Here is a tiny trained network, its code and every weight. The questions are about switching its units off for an input and a target symbol, where a switched-off unit gives its printed mean instead of its output.

import numpy as np


def w(rows, s, z=0):
    codes = np.array(rows[::2]) - 128.0
    scale = np.full(codes.shape[1], s)
    scale[-1] = z or s
    return codes * scale


def norm(h):
    return h / np.sqrt((h * h).mean(-1, keepdims=True) + 1e-5)


def f(y):
    return np.maximum(y, 0)


def softmax(a):
    e = np.exp(a - a.max(-1, keepdims=True))
    return e / e.sum(-1, keepdims=True)


def log_softmax(a):
    a = a - a.max(-1, keepdims=True)
    return a - np.log(np.exp(a).sum(-1, keepdims=True))


def net(x, mask):
    ids = ['αβδεζηθλμπστφψω'.index(c) for c in x.split()]
    T = len(ids)
    res = E[ids] + P[:T]
    u = 0
    for l in range(2):
        r = norm(res)
        for j in range(2):
            rows = slice(4 * j, 4 * j + 4)
            q, k, v = (r @ M[l][rows].T for M in (Q, K, V))
            z = softmax(np.where(np.tri(T) > 0, q @ k.T / 4**0.5, -1e9)) @ v
            o = O[l][rows]
            res = res + np.where(mask[u + j], z, o[:, -1]) @ o[:, :-1]
        u += 2
        y = f(norm(res) @ A[l][:, :-1].T + A[l][:, -1])
        res = res + np.where(mask[u : u + 16], y, B[l][:, -1]) @ B[l][:, :-1]
        u += 16
    return log_softmax(norm(res)[-1] @ U[:, :-1].T + U[:, -1])


Q, K, V, O, A, B = {}, {}, {}, {}, {}, {}
E = w([
[135,127,32],'α',
[4,215,75],'β',
[125,92,91],'δ',
[93,141,176],'ε',
[119,75,96],'ζ',
[134,125,28],'η',
[133,128,35],'θ',
[54,107,202],'λ',
[121,55,128],'μ',
[127,94,34],'π',
[143,88,198],'σ',
[120,218,153],'τ',
[74,103,149],'φ',
[210,111,151],'ψ',
[213,101,93],'ω',
],0.017)
P = w([
[128,2,141],'0',
[132,31,141],'1',
[136,46,136],'2',
[137,65,135],'3',
[134,78,134],'4',
[130,92,135],'5',
[129,101,129],'6',
[129,114,127],'7',
[127,128,129],'8',
[129,139,126],'9',
[124,138,129],'10',
[116,130,132],'11',
],0.0062)
Q[0] = w([
[91,150,126],'0.h0',
[107,132,127],'0.h0',
[102,127,126],'0.h0',
[67,179,128],'0.h0',
[119,92,23],'0.h1',
[64,169,208],'0.h1',
[75,119,74],'0.h1',
[251,83,69],'0.h1',
],0.017)
K[0] = w([
[157,110,131],'0.h0',
[154,126,136],'0.h0',
[158,134,138],'0.h0',
[180,79,131],'0.h0',
[191,190,94],'0.h1',
[35,137,157],'0.h1',
[131,198,112],'0.h1',
[248,64,103],'0.h1',
],0.017)
V[0] = w([
[163,134,152],'0.h0',
[185,132,134],'0.h0',
[193,119,140],'0.h0',
[237,91,193],'0.h0',
[119,133,117],'0.h1',
[145,185,105],'0.h1',
[89,58,140],'0.h1',
[203,254,106],'0.h1',
],0.0058)
O[0] = w([
[169,137,88,84],'0.h0',
[204,157,132,90],'0.h0',
[209,142,132,100],'0.h0',
[253,94,62,77],'0.h0',
[115,130,111,120],'0.h1',
[160,111,46,67],'0.h1',
[63,153,204,198],'0.h1',
[240,83,7,6],'0.h1',
],0.0046,0.002)
A[0] = w([
[153,255,114,75],'0.n0',
[85,102,255,96],'0.n1',
[79,132,110,55],'0.n2',
[86,60,74,66],'0.n3',
[128,60,116,108],'0.n4',
[141,82,103,56],'0.n5',
[133,85,159,73],'0.n6',
[174,199,227,180],'0.n7',
[100,132,110,110],'0.n8',
[63,220,123,35],'0.n9',
[129,184,109,110],'0.n10',
[71,150,100,77],'0.n11',
[239,86,120,103],'0.n12',
[129,187,123,100],'0.n13',
[206,111,213,4],'0.n14',
[166,112,194,107],'0.n15',
],0.0095,0.0035)
B[0] = w([
[54,51,163,151],'0.n0',
[100,25,55,254],'0.n1',
[135,166,153,146],'0.n2',
[81,55,105,232],'0.n3',
[142,102,98,198],'0.n4',
[88,99,108,166],'0.n5',
[98,110,105,160],'0.n6',
[186,6,183,202],'0.n7',
[127,143,146,155],'0.n8',
[128,213,157,158],'0.n9',
[121,104,91,148],'0.n10',
[138,170,159,162],'0.n11',
[215,132,106,197],'0.n12',
[134,101,152,140],'0.n13',
[117,62,211,165],'0.n14',
[142,73,145,175],'0.n15',
],0.021,0.0048)
Q[1] = w([
[133,145,68],'1.h0',
[97,147,192],'1.h0',
[127,52,155],'1.h0',
[52,184,38],'1.h0',
[106,177,103],'1.h1',
[83,72,121],'1.h1',
[130,199,88],'1.h1',
[6,155,144],'1.h1',
],0.019)
K[1] = w([
[136,179,108],'1.h0',
[120,102,199],'1.h0',
[85,62,58],'1.h0',
[84,237,162],'1.h0',
[92,78,116],'1.h1',
[107,170,180],'1.h1',
[108,37,97],'1.h1',
[5,183,165],'1.h1',
],0.019)
V[1] = w([
[170,80,166],'1.h0',
[198,129,48],'1.h0',
[65,157,146],'1.h0',
[59,151,164],'1.h0',
[161,119,85],'1.h1',
[77,102,134],'1.h1',
[148,83,246],'1.h1',
[103,95,215],'1.h1',
],0.013)
O[1] = w([
[79,178,56,108],'1.h0',
[67,24,191,172],'1.h0',
[188,150,139,121],'1.h0',
[193,180,115,109],'1.h0',
[144,78,85,138],'1.h1',
[97,57,199,250],'1.h1',
[203,194,244,237],'1.h1',
[150,156,243,239],'1.h1',
],0.011,0.0021)
A[1] = w([
[11,144,154,77],'1.n0',
[159,169,103,165],'1.n1',
[201,198,93,138],'1.n2',
[164,84,171,53],'1.n3',
[173,122,225,194],'1.n4',
[73,94,134,44],'1.n5',
[139,95,62,92],'1.n6',
[70,156,104,244],'1.n7',
[168,86,100,36],'1.n8',
[99,203,164,136],'1.n9',
[176,36,101,89],'1.n10',
[153,113,104,11],'1.n11',
[179,81,169,52],'1.n12',
[155,151,114,116],'1.n13',
[94,151,210,2],'1.n14',
[253,111,60,89],'1.n15',
],0.014,0.0034)
B[1] = w([
[53,106,141,155],'1.n0',
[136,181,141,147],'1.n1',
[127,254,121,161],'1.n2',
[138,180,150,167],'1.n3',
[93,202,105,171],'1.n4',
[117,169,122,180],'1.n5',
[184,150,85,179],'1.n6',
[97,177,114,153],'1.n7',
[161,122,167,163],'1.n8',
[92,154,193,141],'1.n9',
[165,121,207,250],'1.n10',
[108,100,130,134],'1.n11',
[148,182,128,169],'1.n12',
[135,166,123,139],'1.n13',
[89,166,84,135],'1.n14',
[83,49,57,180],'1.n15',
],0.034,0.011)
U = w([
[139,161,61,200],'α',
[96,231,165,140],'β',
[48,134,162,122],'δ',
[253,180,186,121],'ε',
[52,103,82,17],'ζ',
[126,140,65,221],'η',
[137,152,94,190],'θ',
[84,93,124,162],'λ',
[70,91,86,170],'μ',
[237,65,75,182],'π',
[123,91,128,2],'σ',
[56,146,177,13],'τ',
[61,101,90,151],'φ',
[175,106,177,84],'ψ',
[138,75,107,190],'ω',
],0.014,0.0031)

Each question gives the input, a string of symbols that net reads in full, and the target symbol t.
The units are the heads (4 rows each of Q, K, V and O) and the neurons (one row each of A and B). Each row of codes is followed by its name. A weight is (code - 128) times the scale printed after its matrix; where a second scale follows, it is the last column's (O, A, B and U).
mask holds one flag per unit, layer by layer, with each layer's heads first. A switched-off unit (its flag False) gives its mean, the last column of its rows in O or B, instead of its output. The means were averaged over made-up inputs and are rounded, as every weight is.
A unit's drop is (log p(t) with every unit on - log p(t) with that unit switched off) / (log p(t) with every unit on - log p(t) with every unit switched off).
The circuit of an input: a set's keep is (log p(t) with only the set's units on - log p(t) with every unit switched off) / (log p(t) with every unit on - log p(t) with every unit switched off). Starting from the 12 units with the biggest drops (on a tie, the unit counted first), units are removed one at a time, each time the one whose removal leaves the highest keep (on an exact tie, the one counted first), for as long as the keep stays at least 0.8.
units of the circuit, in order: the units of the circuit, biggest drop first
unit that matters most: the unit with the biggest drop
top k neurons: the k neurons with the biggest drops, biggest first
top k neurons in layer l: the k neurons of layer l with the biggest drops, biggest first
which heads matter: for each layer, one digit per head in row order, 1 if its drop is at least 0.15 and else 0, layers parted by /
input φ σ λ ζ σ μ ω φ, target π: top neuron in layer 0 -> (0.n1)
input μ δ μ τ λ π, target β: units of the circuit, in order -> (1.h1 1.n4)
input ε ζ φ η η σ β π, target π: which heads matter -> 00 / 10
input α α ψ λ ω, target π: top 2 neurons -> (1.n15 0.n12)
input τ μ θ, target β: top 3 neurons in layer 0 -> (0.n1 0.n0 0.n3)
input α η ψ θ δ ψ φ φ α ω η α, target π: units of the circuit, in order -> (0.h1 1.n2)
input α τ α, target β: top 4 neurons in layer 0 -> (0.n1 0.n0 0.n3 0.n9)
input ψ φ α σ τ η, target β: top 2 neurons in layer 0 -> (0.n7 0.n3)
input ψ φ μ η ω, target π: units of the circuit, in order -> (0.n12 1.n15)
input λ α φ μ δ τ ζ, target β: top 2 neurons in layer 0 -> (0.n9 0.n4)
input ψ ε ψ ψ φ, target ε: top 2 neurons -> (0.n1 0.n14)
input ζ β φ ψ η ω ψ λ η η ψ π, target π: top 3 neurons -> (0.n7 0.n14 0.n15)
input π θ ψ ζ ψ λ, target ε: units of the circuit, in order -> (0.h0 0.n3)
input λ φ ω δ, target π: top 3 neurons in layer 0 -> (0.n1 0.n12 0.n4)
input φ λ ψ α ω α, target π: which heads matter -> 11 / 01
input τ δ λ μ ω μ, target π: top 2 neurons -> (0.n12 0.n1)
input θ σ τ θ, target β: top 2 neurons -> (0.n1 0.n3)
input τ ω ψ τ μ μ ω ζ, target π: top neuron -> (0.n12)
input θ α α α τ λ η α η τ π, target β: top 3 neurons -> (0.n9 0.n3 0.n12)
input π ω θ, target π: which heads matter -> 00 / 01
input α μ ψ δ λ τ λ δ, target β: unit that matters most -> 1.h1
input α α δ α θ φ λ α η α ω ζ, target π: top 2 neurons in layer 1 -> (1.n6 1.n15)
input θ τ θ α, target β: which heads matter -> 11 / 01
input α ζ α φ ω θ, target π: which heads matter -> 01 / 01
input φ τ η θ α η λ δ ω σ, target π: top 2 neurons in layer 0 -> (0.n1 0.n7)
input ζ σ σ μ π φ ω σ, target π: top 3 neurons in layer 0 -> (0.n1 0.n12 0.n7)
input ζ τ η, target β: top 2 neurons -> (0.n1 0.n3)
